Below is a small trained network, with its code and all its weights. Each question gives an input and a target symbol and asks what happens when units are switched off, that is, made to give their printed mean instead of their output.

import numpy as np


def w(rows, s, z=0):
    codes = np.array(rows[::2]) - 128.0
    scale = np.full(codes.shape[1], s)
    scale[-1] = z or s
    return codes * scale


def f(y):
    return np.maximum(y, 0)


def softmax(a):
    e = np.exp(a - a.max(-1, keepdims=True))
    return e / e.sum(-1, keepdims=True)


def log_softmax(a):
    a = a - a.max(-1, keepdims=True)
    return a - np.log(np.exp(a).sum(-1, keepdims=True))


def net(x, mask):
    ids = ['αβδεηλμξπτφψω'.index(c) for c in x.split()]
    T = len(ids)
    res = E[ids] + P[:T]
    q, k, v = (res @ M[0].T for M in (Q, K, V))
    z = softmax(np.where(np.tri(T) > 0, q @ k.T / 2**0.5, -1e9)) @ v
    res = res + np.where(mask[0], z, O[0][:, -1]) @ O[0][:, :-1]
    y = f(res @ A[0][:, :-1].T + A[0][:, -1])
    res = res + np.where(mask[1:13], y, B[0][:, -1]) @ B[0][:, :-1]
    return log_softmax(res[-1] @ U[:, :-1].T + U[:, -1])


Q, K, V, O, A, B = {}, {}, {}, {}, {}, {}
E = w([
[114,135,74,14,112,66],'α',
[74,168,130,220,114,131],'β',
[113,192,83,134,173,140],'δ',
[123,150,119,203,95,164],'ε',
[96,165,160,134,109,134],'η',
[114,138,178,112,155,131],'λ',
[3,163,103,102,185,142],'μ',
[102,152,143,50,146,130],'ξ',
[174,75,165,155,85,128],'π',
[83,163,151,245,23,157],'τ',
[174,116,173,198,45,131],'φ',
[132,123,119,91,165,228],'ψ',
[118,113,203,242,36,133],'ω',
],0.015)
P = w([
[147,67,132,152,223,89],'0',
[172,61,4,110,232,162],'1',
[40,136,151,33,50,38],'2',
[225,49,182,231,175,124],'3',
[127,168,48,205,135,229],'4',
[189,84,237,125,139,154],'5',
[145,141,96,254,117,163],'6',
],0.009)
Q[0] = w([
[176,75,242,109,144,71],'h1',
[195,79,79,232,254,132],'h1',
],0.0051)
K[0] = w([
[79,230,63,108,74,165],'h1',
[76,192,255,120,112,48],'h1',
],0.0057)
V[0] = w([
[254,33,205,126,57,65],'h1',
[207,88,89,6,157,155],'h1',
],0.0078)
O[0] = w([
[186,152,217,78,117,71,112],'h1',
[212,156,178,251,153,192,3],'h1',
],0.017,0.0041)
A[0] = w([
[91,119,165,96,188,110,50],'n1',
[165,118,115,254,192,141,2],'n2',
[82,131,72,49,174,19,75],'n3',
[153,151,32,126,121,107,198],'n4',
[88,167,106,110,101,82,211],'n5',
[112,151,186,165,152,68,244],'n6',
[138,73,104,58,154,183,114],'n7',
[122,117,117,81,95,132,15],'n8',
[150,68,220,149,158,61,134],'n9',
[147,77,151,138,112,89,37],'n10',
[166,87,135,167,41,164,112],'n11',
[53,196,185,136,136,147,202],'n12',
],0.0082,0.0054)
B[0] = w([
[225,147,97,124,52,217,150],'n1',
[148,202,36,176,56,99,179],'n2',
[152,56,186,155,28,184,255],'n3',
[85,94,191,128,196,36,190],'n4',
[170,104,199,165,131,178,228],'n5',
[186,148,51,100,205,116,189],'n6',
[98,167,177,182,60,23,170],'n7',
[187,71,63,218,112,123,150],'n8',
[161,191,113,57,173,181,174],'n9',
[167,93,229,169,92,238,141],'n10',
[114,119,100,50,255,133,163],'n11',
[224,113,73,89,182,89,183],'n12',
],0.0067,0.011)
U = w([
[216,132,109,173,114,126,83],'α',
[25,25,165,124,114,110,166],'β',
[75,75,59,128,167,110,238],'δ',
[59,46,243,147,191,79,186],'ε',
[109,60,96,80,137,139,160],'η',
[114,98,172,108,229,151,253],'λ',
[22,30,79,148,154,164,31],'μ',
[139,107,173,195,186,189,176],'ξ',
[193,151,183,67,185,87,21],'π',
[58,101,136,116,1,111,8],'τ',
[159,178,203,57,98,111,89],'φ',
[125,174,191,223,67,252,140],'ψ',
[161,130,179,92,10,166,146],'ω',
],0.006,0.0032)

Each question gives the input, a string of symbols that net reads in full, and the target symbol t.
The units are the heads (2 rows each of Q, K, V and O) and the neurons (one row each of A and B). Each row of codes is followed by its name. A weight is (code - 128) times the scale printed after its matrix; where a second scale follows, it is the last column's (O, A, B and U).
mask holds one flag per unit, heads first, then neurons. A switched-off unit (its flag False) gives its mean, the last column of its rows in O or B, instead of its output. The means were averaged over made-up inputs and are rounded, as every weight is.
A unit's drop is (log p(t) with every unit on - log p(t) with that unit switched off) / (log p(t) with every unit on - log p(t) with every unit switched off).
The circuit of an input: a set's keep is (log p(t) with only the set's units on - log p(t) with every unit switched off) / (log p(t) with every unit on - log p(t) with every unit switched off). Starting from the 12 units with the biggest drops (on a tie, the unit counted first), units are removed one at a time, each time the one whose removal leaves the highest keep (on an exact tie, the one counted first), for as long as the keep stays at least 0.8.
circuit, biggest first: the units of the circuit, biggest drop first
top k neurons: the k neurons with the biggest drops, biggest first
drop of u: that unit's drop, to one decimal
input μ ξ η μ, target μ: circuit, biggest first	h1
input ξ ξ β π ε π δ, target π: circuit, biggest first	h1; n3
input β π π ξ, target π: circuit, biggest first	h1; n9
input λ τ τ ω α, target ω: top 2 neurons	n3; n5
input ω ω μ, target ω: circuit, biggest first	n3; h1; n1
input π ψ ω, target ψ: top 2 neurons	n2; n4
input ξ ω ω ω, target ω: circuit, biggest first	h1; n10; n4
input δ α ξ, target α: circuit, biggest first	h1; n2; n12; n3
input π φ ω ω, target ω: circuit, biggest first	h1; n3; n10
input λ ε ω ψ, target ω: circuit, biggest first	h1; n3; n1
input μ ω ω ξ, target ω: circuit, biggest first	h1; n3; n1
input δ α β, target α: top 2 neurons	n2; n12
input τ δ β, target δ: circuit, biggest first	h1; n3
input ε ω β, target ω: top 4 neurons	n3; n5; n1; n11
input τ φ ω, target φ: circuit, biggest first	h1; n9
input β ξ ω ε τ π, target τ: top 2 neurons	n7; n3
input φ β α, target β: top neuron	n4
input τ τ ω δ, target ω: top 2 neurons	n3; n1
input ξ ψ φ φ δ, target φ: drop of n8	0.0
input μ ε δ β β β π, target β: drop of n4	0.1
input π μ λ, target μ: drop of h1	1.2
